Below is a small trained network, with its code and all its weights. Each question gives an input and a target symbol and asks what happens when units are switched off, that is, made to give their printed mean instead of their output.

import numpy as np


def w(rows, s, z=0):
    codes = np.array(rows[::2]) - 128.0
    scale = np.full(codes.shape[1], s)
    scale[-1] = z or s
    return codes * scale


def norm(h):
    return h / np.sqrt((h * h).mean(-1, keepdims=True) + 1e-5)


def f(y):
    return y / 2 * (1 + np.tanh(0.7978845608 * (y + 0.044715 * y**3)))


def softmax(a):
    e = np.exp(a - a.max(-1, keepdims=True))
    return e / e.sum(-1, keepdims=True)


def log_softmax(a):
    a = a - a.max(-1, keepdims=True)
    return a - np.log(np.exp(a).sum(-1, keepdims=True))


def net(x, mask):
    ids = ['ΓΔΛΞΦΩαζηθμπστψ'.index(c) for c in x.split()]
    T = len(ids)
    res = E[ids] + P[:T]
    u = 0
    for l in range(2):
        r = norm(res)
        for j in range(2):
            rows = slice(2 * j, 2 * j + 2)
            q, k, v = (r @ M[l][rows].T for M in (Q, K, V))
            z = softmax(np.where(np.tri(T) > 0, q @ k.T / 2**0.5, -1e9)) @ v
            o = O[l][rows]
            res = res + np.where(mask[u + j], z, o[:, -1]) @ o[:, :-1]
        u += 2
        y = f(norm(res) @ A[l][:, :-1].T + A[l][:, -1])
        res = res + np.where(mask[u : u + 8], y, B[l][:, -1]) @ B[l][:, :-1]
        u += 8
    return log_softmax(norm(res)[-1] @ U[:, :-1].T + U[:, -1])


Q, K, V, O, A, B = {}, {}, {}, {}, {}, {}
E = w([
[255,149,90,79,89],'Γ',
[203,132,194,175,188],'Δ',
[224,143,95,104,162],'Λ',
[239,145,160,90,178],'Ξ',
[145,126,10,190,120],'Φ',
[75,98,130,223,248],'Ω',
[146,133,189,118,140],'α',
[233,174,192,67,87],'ζ',
[196,163,152,95,175],'η',
[232,129,135,76,120],'θ',
[169,119,168,153,146],'μ',
[214,111,100,169,163],'π',
[112,177,143,174,93],'σ',
[141,133,223,194,172],'τ',
[233,122,125,168,48],'ψ',
],0.011)
P = w([
[70,98,119,43,94],'0',
[255,200,28,63,93],'1',
[168,212,70,159,127],'2',
[215,218,107,141,141],'3',
[193,208,141,160,159],'4',
[192,212,129,170,184],'5',
[192,230,130,206,202],'6',
[204,211,157,203,203],'7',
[189,210,140,212,209],'8',
[205,223,151,224,240],'9',
[224,193,154,224,236],'10',
],0.0084)
Q[0] = w([
[171,208,123,109,221],'L0H0',
[161,164,107,121,128],'L0H0',
[229,229,89,247,151],'L0H1',
[254,128,57,183,124],'L0H1',
],0.0091)
K[0] = w([
[97,21,129,98,90],'L0H0',
[111,88,211,115,112],'L0H0',
[74,2,149,111,76],'L0H1',
[60,29,184,107,56],'L0H1',
],0.011)
V[0] = w([
[99,99,126,92,68],'L0H0',
[92,219,142,111,163],'L0H0',
[53,161,144,127,62],'L0H1',
[165,101,252,152,143],'L0H1',
],0.013)
O[0] = w([
[113,87,113,137,76,134],'L0H0',
[123,121,87,52,154,41],'L0H0',
[2,129,101,89,85,2],'L0H1',
[171,214,60,149,139,156],'L0H1',
],0.017,0.0025)
A[0] = w([
[119,132,94,191,103,2],'L0N0',
[125,169,109,215,198,190],'L0N1',
[30,152,186,24,108,110],'L0N2',
[71,122,254,194,86,169],'L0N3',
[129,85,56,198,138,71],'L0N4',
[71,108,164,50,133,75],'L0N5',
[160,161,94,37,149,92],'L0N6',
[198,175,16,171,112,42],'L0N7',
],0.0076,0.0065)
B[0] = w([
[141,160,78,159,2,113],'L0N0',
[208,152,127,97,106,255],'L0N1',
[41,51,105,56,103,121],'L0N2',
[140,79,78,75,73,188],'L0N3',
[156,151,200,84,34,122],'L0N4',
[72,89,113,99,74,117],'L0N5',
[104,159,178,196,26,138],'L0N6',
[120,127,183,28,85,167],'L0N7',
],0.0086,0.0082)
Q[1] = w([
[63,72,179,144,118],'L1H0',
[78,148,84,186,74],'L1H0',
[9,107,191,87,212],'L1H1',
[7,112,154,57,189],'L1H1',
],0.011)
K[1] = w([
[150,163,54,158,173],'L1H0',
[51,42,106,164,170],'L1H0',
[176,248,66,193,125],'L1H1',
[192,227,109,245,137],'L1H1',
],0.014)
V[1] = w([
[30,90,159,156,96],'L1H0',
[174,143,99,72,129],'L1H0',
[95,68,123,212,224],'L1H1',
[251,116,141,176,120],'L1H1',
],0.012)
O[1] = w([
[203,190,230,132,98,11],'L1H0',
[24,100,142,146,117,183],'L1H0',
[245,111,54,24,169,119],'L1H1',
[91,49,72,169,96,194],'L1H1',
],0.011,0.012)
A[1] = w([
[232,173,110,83,152,71],'L1N0',
[190,87,122,161,189,245],'L1N1',
[105,41,165,174,117,16],'L1N2',
[88,145,142,61,170,1],'L1N3',
[131,246,131,144,206,74],'L1N4',
[149,65,192,158,125,144],'L1N5',
[161,191,85,74,106,201],'L1N6',
[88,182,216,157,131,197],'L1N7',
],0.011,0.004)
B[1] = w([
[96,60,118,87,45,170],'L1N0',
[164,174,102,83,96,254],'L1N1',
[97,153,9,75,72,178],'L1N2',
[147,182,97,204,98,124],'L1N3',
[210,123,111,96,92,156],'L1N4',
[155,147,68,142,111,185],'L1N5',
[101,114,95,73,77,170],'L1N6',
[216,147,155,99,134,161],'L1N7',
],0.013,0.0078)
U = w([
[141,97,87,115,67,255],'Γ',
[182,137,99,143,180,208],'Δ',
[181,86,109,145,199,141],'Λ',
[161,87,101,173,233,111],'Ξ',
[176,23,190,121,147,123],'Φ',
[147,96,69,13,210,79],'Ω',
[200,183,131,100,129,50],'α',
[140,147,178,171,171,127],'ζ',
[53,28,124,155,209,115],'η',
[126,43,92,151,106,52],'θ',
[116,105,126,182,120,69],'μ',
[254,52,129,205,194,74],'π',
[74,115,146,69,141,82],'σ',
[101,233,45,120,146,20],'τ',
[209,112,123,194,42,21],'ψ',
],0.0091,0.0085)

Each question gives the input, a string of symbols that net reads in full, and the target symbol t.
The units are the heads (2 rows each of Q, K, V and O) and the neurons (one row each of A and B). Each row of codes is followed by its name. A weight is (code - 128) times the scale printed after its matrix; where a second scale follows, it is the last column's (O, A, B and U).
mask holds one flag per unit, layer by layer, with each layer's heads first. A switched-off unit (its flag False) gives its mean, the last column of its rows in O or B, instead of its output. The means were averaged over made-up inputs and are rounded, as every weight is.
A unit's drop is (log p(t) with every unit on - log p(t) with that unit switched off) / (log p(t) with every unit on - log p(t) with every unit switched off).
The circuit of an input: a set's keep is (log p(t) with only the set's units on - log p(t) with every unit switched off) / (log p(t) with every unit on - log p(t) with every unit switched off). Starting from the 12 units with the biggest drops (on a tie, the unit counted first), units are removed one at a time, each time the one whose removal leaves the highest keep (on an exact tie, the one counted first), for as long as the keep stays at least 0.8.
units of the circuit, in order: the units of the circuit, biggest drop first
top k neurons: the k neurons with the biggest drops, biggest first
k most important neurons of layer l: the k neurons of layer l with the biggest drops, biggest first
which heads matter: for each layer, one digit per head in row order, 1 if its drop is at least 0.15 and else 0, layers parted by /
drop when u is switched off: that unit's drop, to one decimal
input τ ζ τ Ω η π Ω ψ μ, target τ: which heads matter : 01 / 01
input Ω μ Λ, target Ω: units of the circuit, in order : [L1H1 L0H1 L0H0]
input Φ α ψ μ Φ Ω τ α π π σ, target Φ: which heads matter : 01 / 10
input Φ τ τ θ Ω, target Φ: units of the circuit, in order : [L0H1 L1H0]
input η σ α Φ η τ, target η: which heads matter : 11 / 11
input Ω Ω Γ ψ τ ψ Φ ψ ψ Ξ Ξ, target Ω: units of the circuit, in order : [L1H1 L1H0 L0H0]
input τ Ω π η Φ Ω ψ ζ Ω Ω σ, target τ: which heads matter : 01 / 01
input η η Ω, target η: units of the circuit, in order : [L1H0 L1H1]
input Ω Ω η Ω Ω Ω, target Ω: units of the circuit, in order : [L1H1 L0N1 L0H1 L0H0]
input Ω Λ η Ω Ω Γ η, target Ω: which heads matter : 01 / 11
input Ω μ Γ π Γ Λ, target Ω: which heads matter : 01 / 11
input τ Ω Ξ Φ Ω, target τ: units of the circuit, in order : [L0H1]
input Φ Γ ζ Ω, target Φ: which heads matter : 01 / 11
input Ω Δ ζ τ, target Ω: units of the circuit, in order : [L1H1 L0H0]
input Ω Ω Ω Γ Γ Δ Δ σ ζ, target Ω: which heads matter : 00 / 11
input τ Φ ψ Δ η Δ, target τ: top neuron : [L0N7]
input Ω Γ Ω Ω ζ ψ Λ μ, target Ω: drop when L0H0 is switched off : 0.2
input Ω π Ω Δ Δ ψ π Φ π, target Ω: drop when L1H1 is switched off : 0.6
input τ Φ Ω, target τ: drop when L1H1 is switched off : 0.2
input η Φ Λ Ω ψ τ Φ Φ Ω, target η: most important neuron of layer 0 : [L0N6]
